Here is a tiny trained network, its code and every weight. The questions are about switching its units off for an input and a class, where a switched-off unit gives its printed mean instead of its output.

import numpy as np


def w(rows, s, z=0):
    codes = np.array(rows[::2]) - 128.0
    scale = np.full(codes.shape[1], s)
    scale[-1] = z or s
    return codes * scale


def f(y):
    return y / 2 * (1 + np.tanh(0.7978845608 * (y + 0.044715 * y**3)))


def log_softmax(a):
    a = a - a.max(-1, keepdims=True)
    return a - np.log(np.exp(a).sum(-1, keepdims=True))


def net(x, mask):
    res = np.array(x, float).reshape(1, 3) / 4 @ E
    y = f(res @ A[0][:, :-1].T + A[0][:, -1])
    res = res + np.where(mask, y, B[0][:, -1]) @ B[0][:, :-1]
    return log_softmax(res[-1] @ U[:, :-1].T + U[:, -1])


A, B = {}, {}
E = w([
[121,208,184,61],'x0',
[131,116,47,11],'x1',
[232,168,99,155],'x2',
],0.012)
A[0] = w([
[132,131,119,101,38],'neuron 1',
[147,127,78,84,79],'neuron 2',
[120,90,92,166,118],'neuron 3',
[3,81,136,100,156],'neuron 4',
[85,142,153,181,67],'neuron 5',
[101,134,161,174,104],'neuron 6',
[123,225,182,82,8],'neuron 7',
[203,160,105,162,111],'neuron 8',
[130,155,183,74,16],'neuron 9',
[206,181,78,130,129],'neuron 10',
[143,101,95,156,6],'neuron 11',
[119,50,102,160,15],'neuron 12',
[143,45,70,158,50],'neuron 13',
[27,66,169,109,105],'neuron 14',
[135,98,129,131,110],'neuron 15',
[111,183,133,118,19],'neuron 16',
[126,119,197,216,24],'neuron 17',
[224,138,111,132,156],'neuron 18',
[105,124,90,157,84],'neuron 19',
[88,95,36,57,69],'neuron 20',
[152,93,100,71,104],'neuron 21',
],0.017,0.0017)
B[0] = w([
[122,114,136,158,149],'neuron 1',
[119,113,212,143,201],'neuron 2',
[77,144,84,134,178],'neuron 3',
[248,173,73,78,226],'neuron 4',
[134,86,189,135,178],'neuron 5',
[128,79,184,135,177],'neuron 6',
[8,131,59,165,226],'neuron 7',
[207,138,99,83,206],'neuron 8',
[60,188,109,148,188],'neuron 9',
[219,151,97,97,226],'neuron 10',
[94,157,100,142,165],'neuron 11',
[54,192,90,139,189],'neuron 12',
[21,173,82,146,214],'neuron 13',
[233,166,54,97,216],'neuron 14',
[116,147,126,128,137],'neuron 15',
[88,134,110,143,158],'neuron 16',
[110,51,234,140,228],'neuron 17',
[208,151,89,91,216],'neuron 18',
[105,135,107,125,149],'neuron 19',
[117,51,251,159,253],'neuron 20',
[104,44,172,156,201],'neuron 21',
],0.024,0.015)
U = w([
[164,176,96,54,254],'0',
[89,118,198,100,17],'1',
[7,198,69,105,102],'2',
],0.013,0.0029)

Each question gives the input, the list of numbers given to net, and the class t.
The units are the neurons (one row each of A and B). Each row of codes is followed by its name. A weight is (code - 128) times the scale printed after its matrix; where a second scale follows, it is the last column's (A, B and U).
mask holds one flag per neuron, in row order. A switched-off neuron (its flag False) gives its mean, the last column of its row in B, instead of its output. The means were averaged over made-up inputs and are rounded, as every weight is.
A unit's drop is (log p(t) with every unit on - log p(t) with that unit switched off) / (log p(t) with every unit on - log p(t) with every unit switched off).
The circuit of an input: a set's keep is (log p(t) with only the set's units on - log p(t) with every unit switched off) / (log p(t) with every unit on - log p(t) with every unit switched off). Starting from the 12 units with the biggest drops (on a tie, the unit counted first), units are removed one at a time, each time the one whose removal leaves the highest keep (on an exact tie, the one counted first), for as long as the keep stays at least 0.8.
units of the circuit, in order: the units of the circuit, biggest drop first
most important unit: the unit with the biggest drop
k most important neurons: the k neurons with the biggest drops, biggest first
drop when u is switched off: that unit's drop, to one decimal
input [3,2,-2], class 2: 4 most important neurons -> neuron 10; neuron 17; neuron 18; neuron 8
input [-1,-1,-1], class 0: 3 most important neurons -> neuron 20; neuron 7; neuron 13
input [-4,5,-1], class 1: most important unit -> neuron 20
input [3,7,-6], class 1: 2 most important neurons -> neuron 20; neuron 21
input [6,-4,-6], class 0: 3 most important neurons -> neuron 4; neuron 14; neuron 13
input [5,0,-6], class 0: 2 most important neurons -> neuron 4; neuron 14
input [-6,-6,-7], class 0: 3 most important neurons -> neuron 14; neuron 4; neuron 20
input [-5,-4,3], class 2: 3 most important neurons -> neuron 20; neuron 13; neuron 12
input [8,2,-8], class 0: 4 most important neurons -> neuron 4; neuron 14; neuron 13; neuron 12
input [7,5,-3], class 2: 2 most important neurons -> neuron 7; neuron 9
input [0,8,-8], class 0: 2 most important neurons -> neuron 4; neuron 14
input [5,8,7], class 1: 2 most important neurons -> neuron 20; neuron 2
input [-8,5,4], class 2: drop when neuron 13 is switched off -> 0.8
input [-6,8,-2], class 1: units of the circuit, in order -> neuron 20
input [4,0,3], class 2: drop when neuron 14 is switched off -> 0.5
input [1,2,1], class 1: drop when neuron 8 is switched off -> 0.1
